Below are the code and all the weights of a small trained network. Each question names an input and a target symbol and asks about switching units off, where a switched-off unit gives its printed mean instead of its output.

import numpy as np


def w(rows, s, z=0):
    codes = np.array(rows[::2]) - 128.0
    scale = np.full(codes.shape[1], s)
    scale[-1] = z or s
    return codes * scale


def norm(h):
    return h / np.sqrt((h * h).mean(-1, keepdims=True) + 1e-5)


def f(y):
    return y / 2 * (1 + np.tanh(0.7978845608 * (y + 0.044715 * y**3)))


def softmax(a):
    e = np.exp(a - a.max(-1, keepdims=True))
    return e / e.sum(-1, keepdims=True)


def log_softmax(a):
    a = a - a.max(-1, keepdims=True)
    return a - np.log(np.exp(a).sum(-1, keepdims=True))


def net(x, mask):
    ids = ['αγδεζηθλμξπστφω'.index(c) for c in x.split()]
    T = len(ids)
    res = E[ids] + P[:T]
    r = norm(res)
    for j in range(2):
        rows = slice(2 * j, 2 * j + 2)
        q, k, v = (r @ M[0][rows].T for M in (Q, K, V))
        z = softmax(np.where(np.tri(T) > 0, q @ k.T / 2**0.5, -1e9)) @ v
        o = O[0][rows]
        res = res + np.where(mask[j], z, o[:, -1]) @ o[:, :-1]
    y = f(norm(res) @ A[0][:, :-1].T + A[0][:, -1])
    res = res + np.where(mask[2:6], y, B[0][:, -1]) @ B[0][:, :-1]
    return log_softmax(norm(res)[-1] @ U[:, :-1].T + U[:, -1])


Q, K, V, O, A, B = {}, {}, {}, {}, {}, {}
E = w([
[100,162,179,160],'α',
[142,133,107,130],'γ',
[75,162,112,112],'δ',
[148,168,217,129],'ε',
[114,244,127,132],'ζ',
[144,134,107,131],'η',
[145,143,117,137],'θ',
[125,49,48,96],'λ',
[134,153,113,133],'μ',
[199,177,250,232],'ξ',
[114,96,80,102],'π',
[139,138,109,132],'σ',
[95,103,165,70],'τ',
[136,147,115,135],'φ',
[153,136,108,131],'ω',
],0.012)
P = w([
[50,17,191,110],'0',
[220,209,192,81],'1',
[230,188,195,89],'2',
[240,165,194,88],'3',
[237,161,195,97],'4',
[244,153,197,105],'5',
[248,141,196,109],'6',
[251,135,199,113],'7',
],0.0024)
Q[0] = w([
[93,78,116,222],'H0',
[255,172,221,145],'H0',
[162,118,179,193],'H1',
[228,200,69,144],'H1',
],0.0086)
K[0] = w([
[26,120,157,213],'H0',
[153,191,78,164],'H0',
[99,139,176,113],'H1',
[33,19,123,255],'H1',
],0.0098)
V[0] = w([
[166,167,221,48],'H0',
[162,154,97,199],'H0',
[34,177,154,21],'H1',
[188,161,176,2],'H1',
],0.0054)
O[0] = w([
[105,45,175,82,252],'H0',
[125,151,4,181,156],'H0',
[129,86,77,189,178],'H1',
[169,254,87,132,206],'H1',
],0.0061,0.0035)
A[0] = w([
[2,98,116,99,2],'N0',
[116,71,107,94,120],'N1',
[181,55,96,91,125],'N2',
[91,184,167,166,144],'N3',
],0.0073,0.0037)
B[0] = w([
[224,169,133,92,112],'N0',
[135,172,141,191,141],'N1',
[68,161,155,127,226],'N2',
[136,2,103,162,252],'N3',
],0.0075,0.0018)
U = w([
[89,9,177,184,19],'α',
[139,115,49,215,221],'γ',
[127,119,159,168,221],'δ',
[133,64,236,65,128],'ε',
[83,168,148,134,30],'ζ',
[192,160,100,44,54],'η',
[105,163,120,144,53],'θ',
[80,167,140,209,79],'λ',
[136,147,120,99,130],'μ',
[55,66,91,149,254],'ξ',
[61,192,131,95,181],'π',
[152,135,87,151,62],'σ',
[207,200,44,137,140],'τ',
[92,162,144,128,126],'φ',
[226,79,61,138,196],'ω',
],0.015,0.0034)

Each question gives the input, a string of symbols that net reads in full, and the target symbol t.
The units are the heads (2 rows each of Q, K, V and O) and the neurons (one row each of A and B). Each row of codes is followed by its name. A weight is (code - 128) times the scale printed after its matrix; where a second scale follows, it is the last column's (O, A, B and U).
mask holds one flag per unit, heads first, then neurons. A switched-off unit (its flag False) gives its mean, the last column of its rows in O or B, instead of its output. The means were averaged over made-up inputs and are rounded, as every weight is.
A unit's drop is (log p(t) with every unit on - log p(t) with that unit switched off) / (log p(t) with every unit on - log p(t) with every unit switched off).
The circuit of an input: a set's keep is (log p(t) with only the set's units on - log p(t) with every unit switched off) / (log p(t) with every unit on - log p(t) with every unit switched off). Starting from all 6 units, units are removed one at a time, each time the one whose removal leaves the highest keep (on an exact tie, the one counted first), for as long as the keep stays at least 0.8.
circuit, biggest first: the units of the circuit, biggest drop first
top k neurons: the k neurons with the biggest drops, biggest first
heads that matter: for each layer, one digit per head in row order, 1 if its drop is at least 0.15 and else 0, layers parted by /
drop when u is switched off: that unit's drop, to one decimal
input δ τ ζ λ α δ δ δ, target ω: circuit, biggest first -> (H1 N0 N3 N2)
input δ δ σ η γ σ, target γ: circuit, biggest first -> (H1 N3)
input δ δ ξ λ ω, target γ: circuit, biggest first -> (H1 H0 N2)
input δ ω μ δ ξ φ ω μ, target γ: circuit, biggest first -> (H1 N3)
input ε ε ω δ ε π η, target τ: circuit, biggest first -> (N3)
input λ γ δ δ ε ω σ, target π: circuit, biggest first -> (N2 H1 N3)
input ω δ δ ε δ δ δ φ, target η: circuit, biggest first -> (H1 N3)
input δ ε ε σ ε η γ, target γ: circuit, biggest first -> (H1 N3 N2)
input δ ε ε ε δ α ε ω, target γ: circuit, biggest first -> (H1 N2 N3)
input ω ω ε ζ θ, target η: circuit, biggest first -> (H1 H0)
input ω α σ φ λ γ ε θ, target η: top 2 neurons -> (N3 N1)
input δ ε α δ ε λ, target ξ: heads that matter -> 10
input α τ ω φ, target λ: heads that matter -> 01
input δ α ε ξ η δ γ, target γ: circuit, biggest first -> (H1 H0 N2)
input θ ζ ε ε ω ε α θ, target ε: circuit, biggest first -> (H1)
input ε ω ω γ, target τ: heads that matter -> 00
input φ ε δ ω ε δ δ, target η: circuit, biggest first -> (N0 H0)
input ω α π, target π: circuit, biggest first -> (N2 N3)
input ε ε δ δ λ λ, target ξ: top 2 neurons -> (N2 N1)
input ε ξ μ ε π γ, target τ: heads that matter -> 10
input α ω τ ε μ, target λ: top 2 neurons -> (N2 N3)
input ω λ ζ η μ, target η: top 2 neurons -> (N2 N1)
input δ γ μ α φ, target γ: top neuron -> (N3)
input ω π γ, target η: circuit, biggest first -> (H1 H0)
input ζ τ θ μ τ λ, target ε: top 2 neurons -> (N2 N3)
input ω ξ ε ε σ ω, target η: drop when H0 is switched off -> 0.1
input φ ω ω δ ε σ τ μ, target α: drop when H0 is switched off -> 0.0
input ε ω ω λ ω ω, target τ: drop when H1 is switched off -> -0.1
input δ λ ε ε ω η, target γ: drop when N2 is switched off -> 0.1
